Each row of numbers stands for one thing and depends on some of the facts below. Use the named rows to name the rest.

Some facts about the things:
J182: geduklak J240,J807,J404; brusta 979; lubro a
J43: togrur J50,J64; brusta 912; lubro d
J376: brusta 912; lubro f
J684: togrur J805,J566,J232,J19,J202,J201; brusta 979; lubro e
J527: brusta 912; lubro b
J747: brusta 912; lubro f
J9: geduklak J113; brusta 979; lubro c
J514: geduklak J54; brusta 912; lubro c
J398: brusta 979; lubro e
J178: geduklak J728,J788,J23; brusta 912; lubro a
J180: brusta 912; lubro b
J365: geduklak J822; brusta 912; lubro c
J15: brusta 363; lubro d
J888: brusta 912; lubro d
J367: geduklak J102; togrur J809,J61; brusta 912; lubro d
J772: geduklak J967,J180; brusta 912; lubro e
J521: geduklak J532,J878,J231; brusta 912; lubro c
J733: brusta 363; lubro a
J635: brusta 912; lubro a
J112: togrur J533,J202; brusta 363; lubro b
J623: geduklak J566,J684; togrur J16,J848,J111,J126,J44,J23; brusta 912; lubro b
J556: brusta 979; lubro a
J257: geduklak J370,J111,J728,J231; brusta 979; lubro f
J107: togrur J236,J587,J178; brusta 979; lubro b
J930: brusta 363; lubro b
J878: brusta 912; lubro a
J38: brusta 912; lubro b
J979: brusta 979; lubro e
J28: brusta 912; lubro e
J129: brusta 912; lubro e
J462: togrur J50,J878,J394,J931; brusta 363; lubro b
J730: togrur J711; brusta 912; lubro f
J392: togrur J572,J501,J578; brusta 912; lubro e
J821: togrur J102,J930,J201; brusta 363; lubro b
J611: togrur J527,J381,J536,J201,J64; brusta 912; lubro d
J707: brusta 912; lubro d
J981: togrur J696,J963,J335; brusta 363; lubro b
J429: geduklak J888,J730,J15,J129,J91; brusta 912; lubro e
J116: brusta 363; lubro e
J368: brusta 912; lubro f
J154: brusta 363; lubro c
J126: brusta 979; lubro a
J141: geduklak J404,J213; togrur J236,J848,J232,J9,J230,J111; brusta 912; lubro e
J202: brusta 363; lubro c
J230: brusta 363; lubro d
J728: brusta 912; lubro a
J64: brusta 979; lubro f
J566: brusta 363; lubro c
J587: geduklak J527; brusta 363; lubro f
J61: brusta 979; lubro f
J133: brusta 979; lubro c
J44: geduklak J768,J967,J213; brusta 912; lubro c
J247: brusta 912; lubro c
J188: brusta 912; lubro e
J522: geduklak J535; brusta 979; lubro b
J768: brusta 912; lubro a
J19: brusta 912; lubro c
J106: geduklak J180,J38; brusta 912; lubro a
J315: geduklak J308,J457,J54,J23; brusta 912; lubro e
J848: brusta 912; lubro a
J893: togrur J534,J747; brusta 363; lubro f
J869: brusta 979; lubro d
J240: brusta 912; lubro a
J105: geduklak J294,J304,J981,J357,J490; brusta 912; lubro f
J811: geduklak J236,J357,J188,J341; brusta 912; lubro a
J921: brusta 979; lubro e
J997: geduklak J611; brusta 912; lubro d
J318: togrur J116,J826; brusta 912; lubro a
J50: brusta 912; lubro e
J191: brusta 912; lubro d
J706: togrur J696,J394,J501,J155; brusta 979; lubro b
J966: geduklak J352,J807,J191; brusta 912; lubro e
J308: brusta 979; lubro e
J54: brusta 912; lubro f
J335: brusta 912; lubro c
J805: brusta 912; lubro a
J292: togrur J696,J25,J376,J231; brusta 363; lubro b
J490: brusta 979; lubro a
J761: brusta 912; lubro f
J120: brusta 912; lubro a
J826: geduklak J45; brusta 912; lubro e
J984: brusta 979; lubro e
J931: brusta 912; lubro f
J532: brusta 363; lubro c
J866: brusta 363; lubro f
J807: brusta 363; lubro d
J601: geduklak J757,J869,J59; brusta 912; lubro c
J535: brusta 912; lubro a
J374: geduklak J527,J134,J984,J202; brusta 363; lubro b
J719: brusta 912; lubro b
J809: geduklak J357,J43,J594,J866; brusta 912; lubro f
J963: geduklak J706; brusta 979; lubro a
J80: togrur J370,J514,J500; brusta 912; lubro e
J697: geduklak J730,J111; brusta 363; lubro d
J287: geduklak J501,J711; togrur J16,J178,J59,J866; brusta 363; lubro c
J102: brusta 912; lubro a
J594: togrur J963,J534,J180,J322,J984,J521; brusta 912; lubro a
J59: brusta 912; lubro a
J572: brusta 912; lubro e
J304: brusta 912; lubro a
J533: geduklak J80,J133,J538,J180,J893,J535,J202,J201,J64; brusta 979; lubro c
J908: togrur J601; brusta 979; lubro d
J578: brusta 912; lubro a
J381: geduklak J112,J908,J231; brusta 912; lubro a
J231: brusta 912; lubro a
J598: geduklak J706,J91,J292,J931; brusta 912; lubro f
J919: geduklak J392,J848,J572,J788; togrur J719,J984,J106,J64; brusta 912; lubro c
J213: brusta 363; lubro f
J394: geduklak J878,J45,J572,J788; brusta 912; lubro a
J900: brusta 912; lubro b
J236: brusta 979; lubro f
J954: geduklak J247,J213; brusta 979; lubro b
J111: brusta 912; lubro b
J910: brusta 912; lubro a
J853: togrur J900,J601,J514,J106,J368,J61,J869,J500; brusta 912; lubro b
J500: brusta 912; lubro f
J23: brusta 912; lubro e
J155: geduklak J112; brusta 912; lubro c
J918: togrur J195,J155; brusta 912; lubro a
J457: brusta 912; lubro d
J536: geduklak J788; brusta 912; lubro e
J540: brusta 912; lubro d
J488: geduklak J80,J869; brusta 912; lubro a
J357: brusta 979; lubro f
J322: geduklak J540,J979; brusta 912; lubro f
J195: geduklak J611,J457; brusta 979; lubro a
J470: geduklak J91,J28,J213; togrur J9,J59,J535; brusta 979; lubro a
J294: brusta 912; lubro a
J352: togrur J747; brusta 912; lubro c
J16: geduklak J589; brusta 912; lubro d
J519: geduklak J308,J25; togrur J394,J230,J910,J191; brusta 363; lubro e
J186: geduklak J747,J611; togrur J757; brusta 979; lubro a
J232: geduklak J757,J888,J230,J126,J910; brusta 912; lubro d
J996: brusta 979; lubro a
J91: togrur J681,J404; brusta 912; lubro a
J45: brusta 912; lubro e
J534: geduklak J996,J341; brusta 912; lubro d
J201: brusta 979; lubro f
J788: togrur J900,J805,J968,J195,J38,J533,J587,J374,J64; brusta 979; lubro e
J711: brusta 912; lubro d
J968: geduklak J981,J538,J357,J352; brusta 363; lubro d
J822: brusta 912; lubro a
J703: geduklak J392,J719,J133,J180,J292,J247; brusta 363; lubro e
J757: brusta 979; lubro f
J589: brusta 912; lubro c
J696: brusta 912; lubro c
J538: brusta 979; lubro f
J113: brusta 912; lubro a
J25: brusta 912; lubro c
J779: geduklak J304; togrur J719,J106,J368,J28,J247,J556; brusta 979; lubro a
J692: geduklak J835,J788; togrur J527,J315,J231,J997; brusta 979; lubro d
J902: togrur J681,J195; brusta 979; lubro a
J681: geduklak J107,J129,J878,J589; brusta 912; lubro b
J341: brusta 363; lubro c
J492: brusta 912; lubro f
J264: togrur J404,J247; brusta 912; lubro a
J967: brusta 912; lubro a
J835: togrur J294,J747,J61,J703; brusta 912; lubro c
J445: geduklak J532; togrur J747,J540,J398,J111,J966,J257,J376; brusta 912; lubro e
J134: togrur J102,J931; brusta 912; lubro e
J369: geduklak J540,J492,J111; brusta 912; lubro e
J387: geduklak J589,J711; brusta 979; lubro b
J404: brusta 912; lubro e
J501: brusta 912; lubro b
J88: togrur J180,J728,J979; brusta 912; lubro a
J370: brusta 912; lubro c
J524: geduklak J728; brusta 912; lubro a
J441: brusta 912; lubro f
J980: geduklak J180; togrur J996,J966,J387,J598; brusta 363; lubro a
J268: togrur J921,J180,J394; brusta 912; lubro b

Known rows:
[ 10 -10   1   2   4   5 -13   6  11  -9   6   1  12  -2  -5   6  -5  -8
  -2  12   9  -2  10  12  -3  -5 -10  14  -2  -4  -3 -12  -4  21   8  -6] : J500
[ -5 -24  10   6   3   5 -11   4  16  -8   2   4  -3  10  13  -2 -11 -15
 -12  -4  -8   0   1   5   2  -6 -16   4   2  -7   7  -8   0  10   7 -13] : J59
[ -5  64  -6 -11  13 -24  54 -24 -44  17  -8 -26 -15  -4  -7 -11  43  41
  19  -1 -22  -6 -25 -21 -14  15   2  -1  -3  12  -2  12 -29 -41 -23  10] : J287
[ 14   2  17  -3   8   2   8 -27 -14   3 -15 -12 -27   3  10 -16  32   1
 -23  11  35  -2  -8   6  -5 -19  -6  12 -10  -7   1 -17 -42   1 -10  -3] : J866
[ -8 -26   2 -14   1   4  -2   0  29  10 -12  18 -14   2   4  14 -34  -7
 -14 -19  -6   0   1  17  18 -22  11 -14  -6  -8  -2   9   6   3  -6   3] : J182
[ 11  39   3  15  -7 -30  16  11 -13  -6  32  16  10  -7 -21  25  -5  19
  54   9 -27 -37   0  10  -4  21  20 -35  34  44 -14   1  10 -21 -15  29] : J788
[ -7   4  13 -18  15  -8   3 -37  -7  17 -15 -15 -26  11   7 -15  22  13
 -35  -2  15  -2  -2   1   0 -23  -5   3 -10 -18   6  -7 -42  -5 -15  -5] : J374
[  8  -7  17  -2  -2   4  -9   5  18  -6  -6  17  -2   1 -19  30 -17  -8
   9  13   5 -16  19  40   0 -11   5  -4   0   3 -11  -9  -1   9  -1  19] : J64
[-13  39   0   7   8   2  12   3 -28 -18  16 -16  14   4 -16  23  11  18
  56  -5 -47  -9   9 -13 -26  32 -10 -14  26  19   8 -12   8 -33 -18  15] : J611
[ 10 -17   4  -1  -8   9  -4  11  13  -1 -12  13  -6  -8  -5  18 -14 -14
   2   1  22  -2   4  25   7 -11  14  -3  -5   4  -9   2   9   9   0  13] : J757
[ 17   5  21  -5   8  -1  16 -27  -9   7 -17  -6 -28  -7   7 -21  29   5
 -30  15  30  -5 -10   3   1 -20  -5  17 -20  -7   1 -13 -37  -4  -5  -8] : J213
[ 11  -7 -20  -7   1   6 -10  -2  14   4   2  -4   4   1   1   6  -9   3
 -16  -4   2  10   8   1   6 -10  -2  18  -5 -15  -8  -4   0  17   8   1] : J105
[-11 -29   7   3   7   6 -12   6  15 -10   3   4   9   1   9  -7 -15 -19
  -9  -8   1   3  -7   1   0 -11 -16   3  -3  -2  10  -5  -4  17  -1 -24] : J294
[-17  28 -21   1  16 -17  35  26 -28  -7  17  -8  55 -35 -21 -12   9  11
  65  -4  -9   1 -44 -26 -17  29   1  -7  -6  38   7  32   2  -1 -22 -23] : J835
[ -4   3 -19 -11   0  -3 -12   7   3  12  -7 -14  14   2  -9   5   2   5
 -17   7  14  13  12   6   4   5   0  14 -11 -26  -9  12   6  20  15   5] : J365
[ -3   1 -20 -11   1  -5 -11   9   2  12  -5 -15  12   0  -7   5   3   7
 -21   5  14  12   7   2   8   5   3  13  -7 -25  -8  14  11  20  16   3] : J521
[ -7 -22  -6  -6   7   5 -11  -6  22   3   3   2  -4  11  11   1 -21  -3
 -23 -16 -18   8   6   0   9 -16 -11   5   0 -17   5  -2  -1   9   3 -11] : J811
[ -5  27   3  21   0 -11  30   6 -12 -13  17   5 -10  10   9   1  -4   6
  37 -10 -70 -12 -13 -18 -12  22 -18  -8  24  28   6  -2   7 -36  -4   2] : J918
[ -2  -3  -1  -2   2   4  -9  15  -4   0  -7 -12  11  -4  -8   4   8  -5
  -9  15  20   5   7  12   3  12  -6  14 -13 -15  -6   7  14  19  18  -2] : J589
[ -2   5  29  -9   7   1   1 -25 -15   6 -15 -21 -22  -1   6 -17  39   7
 -28  14  41  -5  -1  -3  -7 -10   1  -3 -10 -12  12 -12 -32  -8  -9  -5] : J15
[ -2  45   8  17  -5 -14  54 -19 -48   5 -10 -14 -49  13  27 -29  43  17
  11 -11 -27  -5 -33 -35 -14  16   0 -11  13  21   9   4 -14 -63 -13  13] : J462

Rows to name:
No name comes twice in this set of rows, the named rows included.
[ -1  29 -16  26 -18  -6  36  15 -30  -3   4  -4 -20  10  24 -16  11   2
  25 -16 -48   8 -25 -39  -6  35   1  -7  21  23   3  16  33 -45  11  10] -> J268
[-11 -21  -2 -17   2   6  -3   4  20  14 -14   9  -6  -3  -6  17 -26   0
 -14 -13   5   2   5  17  21 -15  16 -13  -8 -10  -5  12  15   4  -3   6] -> J387
[-14  22  10   7   0  -9  36  13 -12  -4   0  14  -2  -7 -12  15 -11   7
  51 -10 -44 -17 -17   0  -5  18   8 -29  13  35   0  15  16 -38 -17  12] -> J107
[ 17  -6 -23  -6  -4   8 -25  -9   1   5  10  -4  11  -2  -2   5  -3   7
 -12  -3  16   9  19  -4   9  -7   7  11   7 -13 -10 -11   6  16   8   7] -> J315
[-11 -31  21  -2   0   6  -6   7  24  -4 -11  19  -9   3   1  15 -27 -19
  -3  -7   3  -8   2  26   7 -17   3 -15  -2   2   1   0   3   6  -6   1] -> J556
[ -7  16  -6  21   1  -6  35  10 -16 -11  14   6  -3  -1  15 -12  -4   0
  38 -20 -56  -1 -31 -31  -9  19  -9  -9  16  32  10   9  13 -32  -9 -10] -> J594
[  0   5  24  -6   0   1   1 -22 -19   7 -19 -20 -30   3  13 -22  41   5
 -32  10  42   1  -6  -8  -7  -6   6  -1 -10 -15  13  -9 -25 -12  -5  -2] -> J230
[  8 -18 -16 -14   0   3  -3   6  19  11  -8   8  -3  -9  -3  17 -25  -2
  -9 -12  22   4  -2  18  17 -21  22  -7  -5  -3 -12  13   9  16  -5  10] -> J257
[ -6 -11  29  -4  13  -2   8 -30  -7   2 -16  -9 -33  13  21 -19  20  -6
 -31  -1  18  -7 -13   2  -5 -24 -13   0  -7  -6  12 -14 -42  -7 -15 -14] -> J733
[ -2  -2  -7 -10  -1   5 -20  -1  14   5   4  -9  10  -1  -3   5  -3   8
 -18   0   4   9  19  -5   5   2   5   0  -3 -23   3   1   9   9  10  -2] -> J232

Now the same things, written a new way:
Some things and their rows:
[ 16  -4  10  21  11  15  14   2  -6  24  10  -2 -29 -10   3 -11   1   2
   2  -3 -17  -4   4   3  11 -18   3   3  -4] : J514
[-12  12  -6   5  26  -7  -4   6  -5  -8  13   0  -9 -11   0   4  -4 -15
  31  -3  14   0 -20   0 -11  13   6  18  12] : J201
[ 15   6 -14  21  15  -8   3  -4   2  19  18  12   2  13  -3  -2  21 -15
  38  -2  -3  16 -12   9   1  -4   6   9  18] : J38
[  6   1 -18   9   8  -6  14   8   4 -11  23  25 -15  -6   8  -2 -11  -3
  48  -7   7  -4 -17 -12  -7  15  -4   5  17] : J954
[-12   9   7   3  28   3   5  -2  10  23   5  -9 -25   8 -10 -21   6  -4
  -6  -2  -4  19   5  17  10  -2   1  -2   1] : J878
[-23  13  -5 -14   2   0  13   2  26  20  16   9 -33  38 -11 -28 -20  22
  -9 -19 -16  41  13  16  17  18 -26 -24  -2] : J394
[-10   9 -12 -24 -70 -32 -14  15  13  -6  -1  10  68  94  -2  -1 -15   6
   2 -10   6  23  18   2   6 -14 -51 -43  11] : J268
[ 11  -4   2  11  10  14  16  -2   4  23  12   3 -29  -3   2 -21  -4   7
  -1  -6 -15   8   6   7  11  -9  -4  -4  -3] : J521
[ -8   4   2 -15 -47 -30 -25  28 -13 -30 -11 -10  64  43   9  17 -14 -18
  17   6  31 -24  -2 -17  -8 -21 -27 -12  11] : J107
[-21   3   5  -7  24   5  16   9  10  -6   9   3 -38 -11   1 -20 -25   7
   5  -5   6  -1   0  -5   1  15 -10  -5   0] : J963
[-15  31   2   2  60   8  -2 -24  12  25 -10 -14 -15 -18   2  -9  -2 -16
 -10  27 -35  24  -5 -29  19 -36   1 -22  24] : J822
[ 4 11 -1 23 21 -4 14 -4  6 17 16 15 -6  5 -5  1 11 -1 24 -8 -7 15 -4 11
 -5 -3  4  2 10] : J761
[-13  -3 -24 -24   2  -8  -8  -7  13 -40 -31  25 -16 -34 -13  30  23   4
   7  22   4 -11 -24 -18  -3  70  31  15  -4] : J866
[-19  16  24  -3 -10  36  32 -23 -19  12  26 -10 -32  -3  -5 -23  27 -34
  11  15   3  15   7  49  -8  15   4 -19  -7] : J113
[-14   2  11 -18 -29  44  35 -14 -27 -15  35   0 -46 -20  12 -26  -9 -23
  21  10   7  -4   1  25 -12  32  -7 -17  -9] : J9
[ -8   8  11   8  31   4   6  -2   5  24   2 -11 -24   0  -9 -18  11 -10
  -5   1  -1  12   4  16   7  -8   6   1   1] : J535
[ 21 -37  25  -5 -18  -5  19 -19  17 -16 -40 -10  76  13   7 -31  11 -14
 -46  22  39 -35  46  -4 -27 -73 -18 -46   4] : J352
[ 30 -20   6  18 -54 -11 -15  54 -23  22 -19  11  52  13  -3  18 -10  29
 -50   1  41  -5  24 -22 -45 -62 -21 -18 -14] : J367
[-15  16  42   1 -37 -14 -26  33 -22   7 -26 -40  46  39  -3  17   2 -17
 -26  11  11 -23  16   0  10 -50 -17 -15 -11] : J91
[ -9  -8  13 -10 -51 -13 -17  19 -26 -33 -10 -14  49  19  13  10 -38  16
 -17   0  10 -16   8 -17 -16 -27 -41 -13 -11] : J692
[ -7 -15 -19 -37  -4   7 -18  -6   3 -31 -38   3 -35 -42  -6  13  16   4
 -18  28   0 -20 -19 -19  15  60  31  19 -17] : J202

Which thing is each row?
No name comes twice in this set of rows, the named rows included.
[ 11 -21 -27 -26 -11  20   5 -22  14 -38 -19  28 -20 -57   6  30   5  20
 -16   6  -6 -24 -10 -26  -4  62  36  12 -15] -> J703
[ -4 -36 -10 -25  10 -12 -19 -10  20 -48 -43  -6 -30 -24  -9   2  14  18
  -8   3 -11 -38 -15  -1  35  67  28  44 -22] -> J566
[ -1  -2 -21 -16  21  12  -6 -18   2  -5  24  -5  -8 -19  12  -9 -19  -5
   2 -18  11   8  -8   2  -9  19  12  19   8] -> J979
[  3  20  -5   7  39  17   7 -23   7  26   0  -3 -21 -23  12  -9 -15  -2
  -6  21 -48  19  -4 -40  23 -37  -6 -24  21] -> J365
[ 13 -12  -7  17  25   4   3 -25  -6  12  10   0  -3 -11  -1 -19   9   7
  -4   1  -9  26  -1  18 -13 -12   0  12   1] -> J540
[  3 -10 -34 -21 -17  -7  -4  -1  13 -39 -24  38 -18 -27  -7  32  21   6
  25  21  -3 -16 -28 -26   5  70  25  11   0] -> J930
[ -8  13  20   2 -39 -26 -16  18  -7  -3 -15 -13  70  50  -2  18   3 -10
  -6   1  14  -5  13   2  -7 -38 -22 -21   5] -> J730
[ -7  -9  15 -10 -39 -17 -31  14 -32 -32 -17 -28  59  12  11   9 -24  -1
 -20  10  22 -20   4 -11 -18 -36 -28  -1  -9] -> J908
[-21  16  34  -9 -47 -15 -19  35 -12   5 -19 -29  41  54  -4  10 -11  -2
 -28   3   3 -10  21   0  15 -38 -31 -27 -12] -> J918
[ 18  -1 -16  18  16  -9  11 -11  10  13  15  18   7  13  -3 -10  20 -13
  34  -2   1  15  -5   9  -4  -5   3   2  20] -> J111
[  6   5  -9   9  22  -2  -9  45   3  54   1   9 -34  -1 -21  -7   6   8
 -27  -4  40  26   6   2 -18  -9  14   4  -5] -> J102
[ 18   5  -3  14  16  15  -8 -15 -12  26  22 -14   0 -11   7   9   8 -11
   0 -15  -9   9  -4  13   2 -10  21  22   3] -> J404
[  3 -13 -30 -34 -12  16  -9 -19   9 -35 -20  18 -21 -47   2  32   6  16
 -16   6  -7 -16 -15 -21   2  69  36  19 -15] -> J116
[  6  -6 -12  10  19   2  -3 -22  -6  15  15  -2  -5  -2  -3 -20   4   9
  -5  -2 -11  37  -3  21  -9  -4  -5  12   0] -> J191

The same things again, as new rows of numbers:
Named rows:
[-39   7 -21 -15 -16  51   4  -7  15  25 -15  30] : J292
[ 11 -26  -7   4  25 -15  -2   7   1 -11  -6   1] : J231
[  6 -24 -14   5  30 -30   1   9   3 -14  -7  -3] : J696
[ 11 -11   4  16   0 -11   9   8  13  -9  16 -19] : J381
[-32  12 -21 -14 -11  49   8  -7  14  26  -5  20] : J981
[ -7  27  -6  -5 -16 -40  19   8 -33 -16  17  19] : J963
[  1   3  20 -29 -19 -27   8  21  17   7  13   7] : J703
[ -2   6   5  17  -5  47 -17 -29  17  18 -18 -13] : J835
[-16  13 -15 -25   2   0   3  -5  17  18  -3  10] : J532
[ -8 -10   0  13   4  21 -13 -16  10   3 -21  -1] : J352
[ -5  -4   9  11  -3  43 -17 -18  11  12 -18  -5] : J88
[-18  21   2 -23 -13  13  -9 -16  21  29 -20  12] : J893
[-14  41  -3  -3 -15 -39  24  11 -29 -15  26  -6] : J533
[ -3 -29 -30  10  27  -3  13  15  -1 -15   5  -4] : J501
[  3 -27   1  17  -4  -5  11  13   6 -11   8  -2] : J997
[-20  13 -16   3 -17 -50   8   6 -35 -21  -5  42] : J9
[-15  13 -14 -24   2  -1   7  -4  17  16  -2   8] : J341
[ 10 -13  11  15  -3 -28   0   1  17  -8   1 -18] : J322
[-25  39   5   4 -42   8   4 -10 -24  -1   2  21] : J186
[-13   1 -31 -24  12   0  22  17   8   9  17   8] : J930
[  7 -40  -6  15   4 -20   7  20   6 -22   1   9] : J232

Rows to name:
No name comes twice in this set of rows, the named rows included.
[ -1  -2  15  21 -24  42   0  -5  15   7   8 -24] -> J367
[  8 -13  -4  23  -1 -18   9  -2  15 -10   8 -13] -> J521
[-36  38 -18   1 -27  50   2 -18 -36   6  -5  29] -> J706
[  4  48  -7 -20   3  -6  19   8 -44  -3  39 -13] -> J869
[-13  36  -3 -13 -10  -2  -1  -6 -39  -1   0  21] -> J490
[ 30 -23  14  -4  11 -11 -14   1   1  -1 -10   1] -> J572
[  5 -18 -20  22   6  -4  28  14   8 -14  29 -20] -> J681
[ 14  -2  -2   3  32 -14   8   5   7  -4  22 -45] -> J247
[ 29 -18  19  -8  21 -19 -10  14   0  -3   4 -15] -> J50
[ 19 -37  11   0  12 -21 -21   7   2  -8 -27  23] -> J23

